Below are the code and all the weights of a small trained network. Each question names an input and a target symbol and asks about switching units off, where a switched-off unit gives its printed mean instead of its output.

import numpy as np


def w(rows, s, z=0):
    codes = np.array(rows[::2]) - 128.0
    scale = np.full(codes.shape[1], s)
    scale[-1] = z or s
    return codes * scale


def f(y):
    return y / 2 * (1 + np.tanh(0.7978845608 * (y + 0.044715 * y**3)))


def softmax(a):
    e = np.exp(a - a.max(-1, keepdims=True))
    return e / e.sum(-1, keepdims=True)


def log_softmax(a):
    a = a - a.max(-1, keepdims=True)
    return a - np.log(np.exp(a).sum(-1, keepdims=True))


def net(x, mask):
    ids = ['Λαγδεζμσφψω'.index(c) for c in x.split()]
    T = len(ids)
    res = E[ids] + P[:T]
    r = res
    for j in range(2):
        rows = slice(4 * j, 4 * j + 4)
        q, k, v = (r @ M[0][rows].T for M in (Q, K, V))
        z = softmax(np.where(np.tri(T) > 0, q @ k.T / 4**0.5, -1e9)) @ v
        o = O[0][rows]
        res = res + np.where(mask[j], z, o[:, -1]) @ o[:, :-1]
    y = f(res @ A[0][:, :-1].T + A[0][:, -1])
    res = res + np.where(mask[2:6], y, B[0][:, -1]) @ B[0][:, :-1]
    return log_softmax(res[-1] @ U[:, :-1].T + U[:, -1])


Q, K, V, O, A, B = {}, {}, {}, {}, {}, {}
E = w([
[134,104,80,122,96],'Λ',
[86,143,150,149,130],'α',
[108,222,142,116,108],'γ',
[82,121,89,58,79],'δ',
[160,189,152,158,185],'ε',
[203,197,78,117,58],'ζ',
[144,209,140,77,45],'μ',
[152,152,56,111,195],'σ',
[41,112,141,184,149],'φ',
[157,60,5,164,147],'ψ',
[187,89,158,212,62],'ω',
],0.016)
P = w([
[95,174,81,1,221],'0',
[81,183,69,128,166],'1',
[88,164,80,162,147],'2',
[77,169,82,172,144],'3',
[81,166,82,189,128],'4',
[87,136,87,189,123],'5',
[93,141,99,192,121],'6',
[98,124,108,179,118],'7',
[107,119,93,182,112],'8',
[113,110,118,183,97],'9',
[114,106,113,174,99],'10',
[100,100,105,185,100],'11',
[118,100,128,165,112],'12',
[99,94,96,159,105],'13',
],0.0064)
Q[0] = w([
[109,160,90,118,53],'H1',
[74,160,82,195,138],'H1',
[161,137,189,101,183],'H1',
[188,71,147,41,112],'H1',
[101,69,103,166,156],'H2',
[108,141,78,208,254],'H2',
[76,21,104,126,140],'H2',
[175,81,239,77,140],'H2',
],0.0084)
K[0] = w([
[151,136,187,205,119],'H1',
[108,61,140,196,24],'H1',
[143,128,76,98,199],'H1',
[135,165,171,45,208],'H1',
[134,175,137,130,179],'H2',
[143,150,206,164,108],'H2',
[172,139,142,106,196],'H2',
[84,168,127,7,102],'H2',
],0.011)
V[0] = w([
[50,85,15,94,21],'H1',
[122,63,148,223,57],'H1',
[125,48,42,98,245],'H1',
[228,111,30,81,137],'H1',
[20,107,85,119,111],'H2',
[180,111,97,96,69],'H2',
[129,2,20,206,14],'H2',
[135,177,38,56,62],'H2',
],0.0071)
O[0] = w([
[144,85,107,2,119,254],'H1',
[199,72,212,106,120,201],'H1',
[54,40,57,174,79,77],'H1',
[178,113,53,147,88,119],'H1',
[66,121,139,101,193,176],'H2',
[186,182,105,132,162,92],'H2',
[163,94,120,128,180,172],'H2',
[184,182,152,50,170,189],'H2',
],0.0083,0.0032)
A[0] = w([
[129,142,134,129,160,253],'N1',
[120,105,123,192,159,159],'N2',
[92,133,147,74,121,89],'N3',
[114,129,91,180,251,98],'N4',
],0.015,0.0053)
B[0] = w([
[63,108,69,246,145,254],'N1',
[214,61,93,86,100,185],'N2',
[173,145,234,76,204,188],'N3',
[88,162,213,63,1,218],'N4',
],0.0092,0.0047)
U = w([
[156,120,96,95,36,134],'Λ',
[254,109,223,189,86,126],'α',
[71,172,95,132,60,174],'γ',
[62,100,161,175,147,254],'δ',
[217,191,61,145,122,42],'ε',
[131,137,113,183,82,36],'ζ',
[130,208,122,177,193,143],'μ',
[133,72,21,143,196,226],'σ',
[198,211,144,107,103,113],'φ',
[135,102,135,50,179,66],'ψ',
[97,69,235,112,60,20],'ω',
],0.0077,0.0045)

Each question gives the input, a string of symbols that net reads in full, and the target symbol t.
The units are the heads (4 rows each of Q, K, V and O) and the neurons (one row each of A and B). Each row of codes is followed by its name. A weight is (code - 128) times the scale printed after its matrix; where a second scale follows, it is the last column's (O, A, B and U).
mask holds one flag per unit, heads first, then neurons. A switched-off unit (its flag False) gives its mean, the last column of its rows in O or B, instead of its output. The means were averaged over made-up inputs and are rounded, as every weight is.
A unit's drop is (log p(t) with every unit on - log p(t) with that unit switched off) / (log p(t) with every unit on - log p(t) with every unit switched off).
The circuit of an input: a set's keep is (log p(t) with only the set's units on - log p(t) with every unit switched off) / (log p(t) with every unit on - log p(t) with every unit switched off). Starting from all 6 units, units are removed one at a time, each time the one whose removal leaves the highest keep (on an exact tie, the one counted first), for as long as the keep stays at least 0.8.
circuit, biggest first: the units of the circuit, biggest drop first
unit that matters most: the unit with the biggest drop
top k neurons: the k neurons with the biggest drops, biggest first
drop when u is switched off: that unit's drop, to one decimal
input γ Λ Λ Λ, target σ: circuit, biggest first -> H1; N4
input μ Λ ζ, target ε: unit that matters most -> H2
input Λ γ ε μ, target μ: circuit, biggest first -> H1; N4; H2; N1
input δ μ ψ ε, target σ: top 2 neurons -> N4; N3
input α α ζ ζ φ, target ω: circuit, biggest first -> N4; H2
input Λ ζ μ φ ψ, target Λ: circuit, biggest first -> N4; N2
input ε ε ψ δ ψ Λ, target σ: circuit, biggest first -> N4; H1
input γ γ α φ, target ω: circuit, biggest first -> N4; H1
input μ μ δ γ, target μ: top 2 neurons -> N1; N4
input φ ψ ζ Λ δ, target ψ: circuit, biggest first -> N3; H2
input ε γ ω γ ψ, target α: top 2 neurons -> N4; N2
input δ ζ ζ, target ε: circuit, biggest first -> H2; H1; N4
input φ φ ω ε, target α: top 2 neurons -> N2; N4
input ψ ψ γ α ε ω ω α, target α: unit that matters most -> H1
input φ ε α ε, target γ: top 2 neurons -> N4; N3
input γ ω ε, target α: top 2 neurons -> N4; N2
input δ Λ ψ Λ ω ε ω φ, target α: drop when H2 is switched off -> 0.2
input σ ε ω δ ζ, target α: drop when H1 is switched off -> 1.1
input σ μ ψ, target Λ: drop when H1 is switched off -> 0.1
input Λ ψ σ ε, target σ: unit that matters most -> H1
